Below are the code and all the weights of a small trained network. Each question names an input and a target symbol and asks about switching units off, where a switched-off unit gives its printed mean instead of its output.

import numpy as np


def w(rows, s, z=0):
    codes = np.array(rows[::2]) - 128.0
    scale = np.full(codes.shape[1], s)
    scale[-1] = z or s
    return codes * scale


def f(y):
    return y / 2 * (1 + np.tanh(0.7978845608 * (y + 0.044715 * y**3)))


def softmax(a):
    e = np.exp(a - a.max(-1, keepdims=True))
    return e / e.sum(-1, keepdims=True)


def log_softmax(a):
    a = a - a.max(-1, keepdims=True)
    return a - np.log(np.exp(a).sum(-1, keepdims=True))


def net(x, mask):
    ids = ['ΞΣΦαζημπω'.index(c) for c in x.split()]
    T = len(ids)
    res = E[ids] + P[:T]
    u = 0
    for l in range(2):
        r = res
        for j in range(3):
            rows = slice(2 * j, 2 * j + 2)
            q, k, v = (r @ M[l][rows].T for M in (Q, K, V))
            z = softmax(np.where(np.tri(T) > 0, q @ k.T / 2**0.5, -1e9)) @ v
            o = O[l][rows]
            res = res + np.where(mask[u + j], z, o[:, -1]) @ o[:, :-1]
        u += 3
        y = f(res @ A[l][:, :-1].T + A[l][:, -1])
        res = res + np.where(mask[u : u + 8], y, B[l][:, -1]) @ B[l][:, :-1]
        u += 8
    return log_softmax(res[-1] @ U[:, :-1].T + U[:, -1])


Q, K, V, O, A, B = {}, {}, {}, {}, {}, {}
E = w([
[165,146,71,111,100,136,52,121],'Ξ',
[176,69,108,121,149,169,119,119],'Σ',
[105,84,107,142,53,143,42,129],'Φ',
[153,115,181,217,162,183,80,201],'α',
[120,94,101,87,164,123,4,134],'ζ',
[182,143,50,90,159,107,187,148],'η',
[136,177,168,105,139,175,82,136],'μ',
[107,122,96,33,140,189,64,116],'π',
[181,145,135,141,168,121,141,109],'ω',
],0.021)
P = w([
[112,136,1,205,139,234,127,80],'0',
[102,121,22,187,139,206,132,93],'1',
[149,121,52,139,177,167,99,81],'2',
[159,112,73,115,161,155,107,106],'3',
[160,114,87,96,147,135,116,123],'4',
[165,113,111,79,137,126,121,138],'5',
[166,120,127,64,133,116,134,160],'6',
[153,120,154,59,109,105,152,180],'7',
[113,116,167,71,122,80,168,172],'8',
[79,108,179,75,112,83,190,191],'9',
],0.0085)
Q[0] = w([
[78,185,171,187,131,144,165,171],'L0H1',
[136,143,118,128,64,111,90,146],'L0H1',
[151,153,158,171,87,168,174,224],'L0H2',
[226,123,89,141,110,174,112,114],'L0H2',
[157,172,175,110,154,197,174,6],'L0H3',
[115,99,129,170,168,152,218,132],'L0H3',
],0.011)
K[0] = w([
[130,106,123,202,220,210,99,102],'L0H1',
[60,64,204,17,176,135,96,183],'L0H1',
[160,137,199,223,92,158,222,122],'L0H2',
[246,117,167,131,66,53,120,160],'L0H2',
[136,204,124,142,95,132,125,42],'L0H3',
[173,134,41,254,133,108,92,87],'L0H3',
],0.0079)
V[0] = w([
[122,185,51,107,111,112,49,243],'L0H1',
[159,153,192,172,62,23,166,75],'L0H1',
[220,136,81,82,109,161,73,194],'L0H2',
[69,88,63,67,224,163,131,127],'L0H2',
[92,173,174,93,117,49,125,182],'L0H3',
[162,115,80,254,108,32,71,158],'L0H3',
],0.0064)
O[0] = w([
[94,115,76,23,154,82,119,250,213],'L0H1',
[162,168,163,133,45,73,156,67,2],'L0H1',
[32,159,134,141,44,178,185,239,240],'L0H2',
[200,44,104,70,47,152,139,135,184],'L0H2',
[131,56,168,32,175,95,99,92,47],'L0H3',
[254,163,127,121,65,66,78,191,139],'L0H3',
],0.0073,0.0095)
A[0] = w([
[102,133,144,150,150,131,209,160,86],'L0N1',
[140,152,188,177,172,170,13,143,249],'L0N2',
[148,145,87,199,137,146,255,204,104],'L0N3',
[175,87,95,116,120,97,151,139,104],'L0N4',
[210,111,139,125,95,112,195,170,91],'L0N5',
[84,73,110,110,144,146,199,120,3],'L0N6',
[130,136,78,57,97,127,204,99,47],'L0N7',
[111,165,127,92,141,62,139,83,96],'L0N8',
],0.0078,0.0041)
B[0] = w([
[204,78,157,60,140,96,76,168,145],'L0N1',
[63,103,124,125,151,192,157,128,214],'L0N2',
[145,107,136,93,155,148,94,103,252],'L0N3',
[138,105,71,156,153,174,147,151,149],'L0N4',
[96,102,119,119,226,86,129,133,159],'L0N5',
[146,117,163,156,114,66,50,86,143],'L0N6',
[91,117,119,193,114,90,136,132,152],'L0N7',
[137,76,152,125,210,112,46,1,121],'L0N8',
],0.01,0.012)
Q[1] = w([
[86,73,56,61,131,117,116,211],'L1H1',
[155,184,102,167,92,44,36,72],'L1H1',
[166,156,244,255,172,129,227,71],'L1H2',
[74,159,127,105,122,93,129,61],'L1H2',
[129,216,233,192,115,144,42,143],'L1H3',
[243,78,136,203,226,52,127,63],'L1H3',
],0.0076)
K[1] = w([
[150,122,192,69,125,70,201,136],'L1H1',
[227,174,66,76,161,154,54,68],'L1H1',
[119,121,48,176,99,204,134,132],'L1H2',
[155,179,72,144,57,97,75,39],'L1H2',
[132,96,213,236,149,254,149,133],'L1H3',
[172,145,5,196,175,97,155,123],'L1H3',
],0.0079)
V[1] = w([
[235,192,91,90,204,92,42,60],'L1H1',
[28,154,204,68,197,133,213,86],'L1H1',
[168,196,1,21,44,162,156,106],'L1H2',
[91,92,36,130,144,110,158,153],'L1H2',
[211,78,105,52,219,89,182,88],'L1H3',
[103,81,132,135,31,67,121,60],'L1H3',
],0.0073)
O[1] = w([
[29,10,224,181,56,203,174,155,61],'L1H1',
[127,141,144,11,146,207,118,31,98],'L1H1',
[123,98,139,99,47,43,15,72,128],'L1H2',
[148,55,255,149,223,65,135,84,214],'L1H2',
[140,60,70,119,206,94,139,145,101],'L1H3',
[93,166,165,141,214,155,95,186,1],'L1H3',
],0.0082,0.019)
A[1] = w([
[46,191,131,106,127,98,41,168,255],'L1N1',
[102,173,1,111,118,139,111,82,58],'L1N2',
[101,231,154,159,47,128,92,151,221],'L1N3',
[176,206,167,165,167,40,127,123,21],'L1N4',
[28,188,112,104,56,115,97,105,111],'L1N5',
[146,74,171,158,187,156,100,69,118],'L1N6',
[60,128,146,170,20,177,206,49,204],'L1N7',
[56,127,74,53,64,208,120,179,143],'L1N8',
],0.0081,0.0045)
B[1] = w([
[109,179,83,172,175,137,188,109,253],'L1N1',
[132,152,238,99,183,97,102,96,220],'L1N2',
[170,94,152,77,168,187,193,30,196],'L1N3',
[141,144,141,90,152,141,181,255,134],'L1N4',
[118,74,67,111,173,225,96,226,193],'L1N5',
[52,191,34,128,121,134,175,54,198],'L1N6',
[81,193,180,140,68,92,129,183,145],'L1N7',
[95,160,100,117,57,118,193,167,254],'L1N8',
],0.0084,0.009)
U = w([
[141,112,69,118,94,167,73,87,43],'Ξ',
[100,96,102,98,137,111,184,55,70],'Σ',
[159,115,162,139,213,200,136,155,116],'Φ',
[103,237,126,168,93,21,226,50,191],'α',
[151,194,115,117,134,35,78,212,114],'ζ',
[128,66,254,97,149,142,67,173,255],'η',
[132,159,150,36,93,95,117,38,194],'μ',
[13,201,111,152,217,98,81,115,95],'π',
[57,104,118,78,112,157,125,168,18],'ω',
],0.0063,0.0069)

Each question gives the input, a string of symbols that net reads in full, and the target symbol t.
The units are the heads (2 rows each of Q, K, V and O) and the neurons (one row each of A and B). Each row of codes is followed by its name. A weight is (code - 128) times the scale printed after its matrix; where a second scale follows, it is the last column's (O, A, B and U).
mask holds one flag per unit, layer by layer, with each layer's heads first. A switched-off unit (its flag False) gives its mean, the last column of its rows in O or B, instead of its output. The means were averaged over made-up inputs and are rounded, as every weight is.
A unit's drop is (log p(t) with every unit on - log p(t) with that unit switched off) / (log p(t) with every unit on - log p(t) with every unit switched off).
The circuit of an input: a set's keep is (log p(t) with only the set's units on - log p(t) with every unit switched off) / (log p(t) with every unit on - log p(t) with every unit switched off). Starting from the 12 units with the biggest drops (on a tie, the unit counted first), units are removed one at a time, each time the one whose removal leaves the highest keep (on an exact tie, the one counted first), for as long as the keep stays at least 0.8.
units of the circuit, in order: the units of the circuit, biggest drop first
k most important neurons: the k neurons with the biggest drops, biggest first
top k neurons in layer l: the k neurons of layer l with the biggest drops, biggest first
input Ξ Φ ω, target ζ: units of the circuit, in order => (L0N3 L1H1 L1N4)
input μ η ω ζ ω μ μ Φ, target μ: units of the circuit, in order => (L1H1 L0H3)
input Σ π π ω π μ ω, target μ: units of the circuit, in order => (L1H1 L0H3 L0N3)
input ω ω ζ μ η Ξ α α Ξ ζ, target ζ: top 2 neurons in layer 1 => (L1N3 L1N6)
input μ η η η ζ η ζ, target η: units of the circuit, in order => (L1H2 L1H1 L0N2)
input α ω ω Ξ α α Σ Ξ, target α: units of the circuit, in order => (L0N3 L1N8 L1H2)
input Σ Σ α α Φ η Σ, target Σ: units of the circuit, in order => (L0N5 L1H3 L1N6 L1H2)
input α ω α α η Σ μ Φ μ Ξ, target μ: 3 most important neurons => (L1N2 L0N3 L0N2)
input Σ ω ω η π π π ω π, target ω: top 4 neurons in layer 0 => (L0N6 L0N2 L0N5 L0N1)
input Σ η η η α η, target Σ: units of the circuit, in order => (L0N5 L1H3 L1H1)
input π Σ η α ω π Φ, target ω: 4 most important neurons => (L0N6 L0N2 L1N5 L1N8)
input η π Φ Ξ ω, target η: units of the circuit, in order => (L1H1 L1N1 L0N2)
input Ξ η η η ζ ω, target Σ: units of the circuit, in order => (L0N5 L1H3 L1H1 L1N6)
input α Ξ ζ η Σ α Σ Φ α ω, target Φ: units of the circuit, in order => (L1H2 L1N8)
input Ξ μ Φ ζ Ξ Σ α ω α ζ, target ω: top neuron in layer 0 => (L0N5)
input Φ Σ Σ α Σ Φ Σ α Ξ Φ, target α: 2 most important neurons => (L0N1 L0N3)
input π α ω Σ Ξ ω, target η: top 2 neurons in layer 1 => (L1N1 L1N6)
input Σ ω ζ Ξ α α Ξ Σ Φ, target Φ: top 2 neurons in layer 1 => (L1N3 L1N5)
input ω ω Σ π π ζ Σ ζ α Φ, target ζ: units of the circuit, in order => (L1H1)
input Σ Σ Ξ ω ζ, target ω: 2 most important neurons => (L1N8 L0N3)
input Ξ ζ η ω, target Σ: 4 most important neurons => (L0N5 L0N3 L1N6 L0N1)
input η η μ μ ζ π Σ, target μ: 3 most important neurons => (L0N3 L0N4 L1N5)
input ζ Ξ η Σ Φ Σ, target ζ: most important neuron => (L0N3)
input η η Σ, target Σ: top 3 neurons in layer 0 => (L0N5 L0N3 L0N1)
input Ξ Ξ μ α ζ, target μ: 2 most important neurons => (L0N2 L1N2)
input Σ α Φ π ω, target ζ: 2 most important neurons => (L1N3 L0N5)
